Below is a small trained network, with its code and all its weights. Each question gives an input and a class and asks what happens when units are switched off, that is, made to give their printed mean instead of their output.

import numpy as np


def w(rows, s, z=0):
    codes = np.array(rows[::2]) - 128.0
    scale = np.full(codes.shape[1], s)
    scale[-1] = z or s
    return codes * scale


def f(y):
    return y / 2 * (1 + np.tanh(0.7978845608 * (y + 0.044715 * y**3)))


def log_softmax(a):
    a = a - a.max(-1, keepdims=True)
    return a - np.log(np.exp(a).sum(-1, keepdims=True))


def net(x, mask):
    res = np.array(x, float).reshape(1, 2) / 4 @ E
    y = f(res @ A[0][:, :-1].T + A[0][:, -1])
    res = res + np.where(mask, y, B[0][:, -1]) @ B[0][:, :-1]
    return log_softmax(res[-1] @ U[:, :-1].T + U[:, -1])


A, B = {}, {}
E = w([
[29,104,193,108,66,118,150,77,50,126,218],'x0',
[7,111,85,156,157,207,178,56,103,212,23],'x1',
],0.014)
A[0] = w([
[111,136,126,135,127,101,68,133,86,105,111,254],'N0',
[179,160,70,131,133,111,134,172,154,132,123,81],'N1',
[122,70,132,105,38,106,124,80,124,109,159,47],'N2',
[145,94,112,141,196,137,103,150,165,127,41,61],'N3',
[204,170,185,80,78,73,109,201,129,65,222,154],'N4',
[41,107,201,61,75,65,112,99,40,69,185,252],'N5',
[151,163,76,118,190,168,122,130,162,92,93,45],'N6',
[192,101,155,70,104,57,63,177,140,107,155,7],'N7',
[192,183,74,123,198,127,137,187,214,138,95,253],'N8',
[86,182,88,138,146,229,172,89,100,211,54,38],'N9',
[70,72,183,134,70,158,170,115,86,122,152,20],'N10',
[65,108,110,140,202,195,244,84,73,213,90,245],'N11',
],0.011,0.0094)
B[0] = w([
[200,160,207,116,240,112,185,63,184,191,77,162],'N0',
[146,175,85,198,96,167,154,154,169,55,226,159],'N1',
[99,176,21,207,81,204,154,154,203,63,178,153],'N2',
[91,165,95,166,42,212,112,158,174,41,167,171],'N3',
[104,60,147,97,151,120,30,148,70,157,85,239],'N4',
[183,172,180,173,133,107,147,27,195,112,166,230],'N5',
[113,138,72,205,56,167,103,116,134,69,186,159],'N6',
[44,107,74,166,127,205,36,173,63,39,140,184],'N7',
[196,135,173,145,140,126,174,30,183,177,96,219],'N8',
[96,63,112,147,141,167,50,141,99,83,168,212],'N9',
[23,182,61,207,5,213,124,177,148,42,204,165],'N10',
[136,73,187,116,158,88,81,60,93,158,132,251],'N11',
],0.014,0.031)
U = w([
[45,62,67,134,113,152,33,149,57,77,150,42],'0',
[97,193,44,197,42,176,154,120,208,45,180,23],'1',
[188,120,190,97,185,79,157,56,181,178,91,249],'2',
[85,212,103,34,71,66,215,233,29,136,62,1],'3',
[24,169,101,7,57,15,213,214,39,181,35,1],'4',
],0.015,0.0096)

Each question gives the input, the list of numbers given to net, and the class t.
The units are the neurons (one row each of A and B). Each row of codes is followed by its name. A weight is (code - 128) times the scale printed after its matrix; where a second scale follows, it is the last column's (A, B and U).
mask holds one flag per neuron, in row order. A switched-off neuron (its flag False) gives its mean, the last column of its row in B, instead of its output. The means were averaged over made-up inputs and are rounded, as every weight is.
A unit's drop is (log p(t) with every unit on - log p(t) with that unit switched off) / (log p(t) with every unit on - log p(t) with every unit switched off).
The circuit of an input: a set's keep is (log p(t) with only the set's units on - log p(t) with every unit switched off) / (log p(t) with every unit on - log p(t) with every unit switched off). Starting from all 12 units, units are removed one at a time, each time the one whose removal leaves the highest keep (on an exact tie, the one counted first), for as long as the keep stays at least 0.8.
circuit, biggest first: the units of the circuit, biggest drop first
unit that matters most: the unit with the biggest drop
top k neurons: the k neurons with the biggest drops, biggest first
drop of u: that unit's drop, to one decimal
input [-4,3], class 1: circuit, biggest first	(N4)
input [-3,3], class 2: top 4 neurons	(N7; N10; N4; N8)
input [-2,3], class 2: top 2 neurons	(N7; N10)
input [2,3], class 2: top 2 neurons	(N7; N4)
input [4,-3], class 1: top 4 neurons	(N11; N5; N8; N2)
input [-1,-3], class 2: top 2 neurons	(N9; N10)
input [6,4], class 1: top 3 neurons	(N10; N4; N5)
input [-7,-8], class 0: top 2 neurons	(N4; N7)
input [-2,-3], class 2: top 4 neurons	(N9; N10; N8; N3)
input [-3,2], class 2: top 3 neurons	(N10; N7; N2)
input [6,5], class 1: top 2 neurons	(N10; N4)
input [1,2], class 2: drop of N7	0.1
input [-3,-1], class 2: drop of N8	0.2
input [-1,2], class 2: unit that matters most	N7
input [-5,-2], class 1: drop of N11	0.7
